Below is a small trained network, with its code and all its weights. Each question gives an input and a target symbol and asks what happens when units are switched off, that is, made to give their printed mean instead of their output.

import numpy as np


def w(rows, s, z=0):
    codes = np.array(rows[::2]) - 128.0
    scale = np.full(codes.shape[1], s)
    scale[-1] = z or s
    return codes * scale


def norm(h):
    return h / np.sqrt((h * h).mean(-1, keepdims=True) + 1e-5)


def f(y):
    return y / 2 * (1 + np.tanh(0.7978845608 * (y + 0.044715 * y**3)))


def softmax(a):
    e = np.exp(a - a.max(-1, keepdims=True))
    return e / e.sum(-1, keepdims=True)


def log_softmax(a):
    a = a - a.max(-1, keepdims=True)
    return a - np.log(np.exp(a).sum(-1, keepdims=True))


def net(x, mask):
    ids = ['ΓΛΦΨΩεθτ'.index(c) for c in x.split()]
    T = len(ids)
    res = E[ids] + P[:T]
    r = norm(res)
    for j in range(2):
        rows = slice(2 * j, 2 * j + 2)
        q, k, v = (r @ M[0][rows].T for M in (Q, K, V))
        z = softmax(np.where(np.tri(T) > 0, q @ k.T / 2**0.5, -1e9)) @ v
        o = O[0][rows]
        res = res + np.where(mask[j], z, o[:, -1]) @ o[:, :-1]
    y = f(norm(res) @ A[0][:, :-1].T + A[0][:, -1])
    res = res + np.where(mask[2:6], y, B[0][:, -1]) @ B[0][:, :-1]
    return log_softmax(norm(res)[-1] @ U[:, :-1].T + U[:, -1])


Q, K, V, O, A, B = {}, {}, {}, {}, {}, {}
E = w([
[173,196,200,77,81],'Γ',
[254,123,171,223,147],'Λ',
[123,96,134,35,224],'Φ',
[190,168,208,64,126],'Ψ',
[183,143,79,177,70],'Ω',
[99,129,25,73,131],'ε',
[120,53,22,193,217],'θ',
[33,68,168,159,88],'τ',
],0.017)
P = w([
[33,63,153,176,99],'0',
[52,96,130,163,88],'1',
[92,128,94,166,95],'2',
[161,170,89,178,136],'3',
[187,177,78,160,143],'4',
[223,172,77,124,139],'5',
[254,150,58,84,130],'6',
],0.0085)
Q[0] = w([
[205,216,67,179,80],'h1',
[167,194,209,107,84],'h1',
[160,165,253,155,126],'h2',
[120,115,129,19,187],'h2',
],0.041)
K[0] = w([
[214,192,59,159,192],'h1',
[148,254,185,125,129],'h1',
[181,152,242,128,125],'h2',
[84,135,127,38,202],'h2',
],0.039)
V[0] = w([
[137,4,155,34,118],'h1',
[126,78,135,105,85],'h1',
[85,107,188,193,122],'h2',
[36,156,181,219,146],'h2',
],0.011)
O[0] = w([
[173,229,106,233,111,61],'h1',
[122,253,142,208,182,172],'h1',
[187,130,94,88,183,65],'h2',
[211,130,124,42,142,4],'h2',
],0.0058,0.0024)
A[0] = w([
[189,141,133,199,89,55],'n1',
[180,165,217,139,108,3],'n2',
[177,176,146,5,115,133],'n3',
[214,215,43,7,151,184],'n4',
],0.027,0.0069)
B[0] = w([
[120,155,137,175,138,201],'n1',
[124,49,140,52,113,232],'n2',
[96,168,148,175,118,246],'n3',
[160,253,94,219,148,238],'n4',
],0.034,0.013)
U = w([
[110,165,127,105,231,51],'Γ',
[143,139,172,102,82,122],'Λ',
[102,151,29,116,73,70],'Φ',
[249,83,160,156,146,110],'Ψ',
[182,72,38,176,162,55],'Ω',
[133,193,148,127,84,81],'ε',
[72,69,133,203,131,254],'θ',
[183,139,78,236,112,130],'τ',
],0.011,0.0066)

Each question gives the input, a string of symbols that net reads in full, and the target symbol t.
The units are the heads (2 rows each of Q, K, V and O) and the neurons (one row each of A and B). Each row of codes is followed by its name. A weight is (code - 128) times the scale printed after its matrix; where a second scale follows, it is the last column's (O, A, B and U).
mask holds one flag per unit, heads first, then neurons. A switched-off unit (its flag False) gives its mean, the last column of its rows in O or B, instead of its output. The means were averaged over made-up inputs and are rounded, as every weight is.
A unit's drop is (log p(t) with every unit on - log p(t) with that unit switched off) / (log p(t) with every unit on - log p(t) with every unit switched off).
The circuit of an input: a set's keep is (log p(t) with only the set's units on - log p(t) with every unit switched off) / (log p(t) with every unit on - log p(t) with every unit switched off). Starting from all 6 units, units are removed one at a time, each time the one whose removal leaves the highest keep (on an exact tie, the one counted first), for as long as the keep stays at least 0.8.
circuit, biggest first: the units of the circuit, biggest drop first
unit that matters most: the unit with the biggest drop
k most important neurons: the k neurons with the biggest drops, biggest first
heads that matter: for each layer, one digit per head in row order, 1 if its drop is at least 0.15 and else 0, layers parted by /
drop when u is switched off: that unit's drop, to one decimal
input Γ τ Λ Ψ Γ Φ, target Γ: unit that matters most	h2
input τ τ Ω Ψ, target Λ: heads that matter	01
input τ Φ Ω θ, target Ω: circuit, biggest first	[n3; n4; n2; n1]
input τ Ω τ θ ε, target θ: 2 most important neurons	[n4; n2]
input τ Λ Ψ, target θ: circuit, biggest first	[h2; n4]
input Ω θ Γ ε, target Φ: 2 most important neurons	[n4; n3]
input Ψ Ω Φ, target Γ: 3 most important neurons	[n3; n2; n4]
input τ ε θ Ψ Ω Λ, target Ψ: 3 most important neurons	[n3; n4; n2]
input ε Γ Ψ θ, target Ω: heads that matter	00
input Λ Γ θ ε, target Φ: drop when h2 is switched off	1.3
input Ψ Ψ Ψ τ Γ Ω Φ, target θ: drop when n3 is switched off	-0.2
input θ τ Ω Λ τ Ω Γ, target θ: drop when n3 is switched off	0.3
input Λ Φ Γ Γ τ ε, target θ: drop when n4 is switched off	1.2
input θ Λ Φ θ θ Γ Ψ, target θ: most important neuron	[n3]
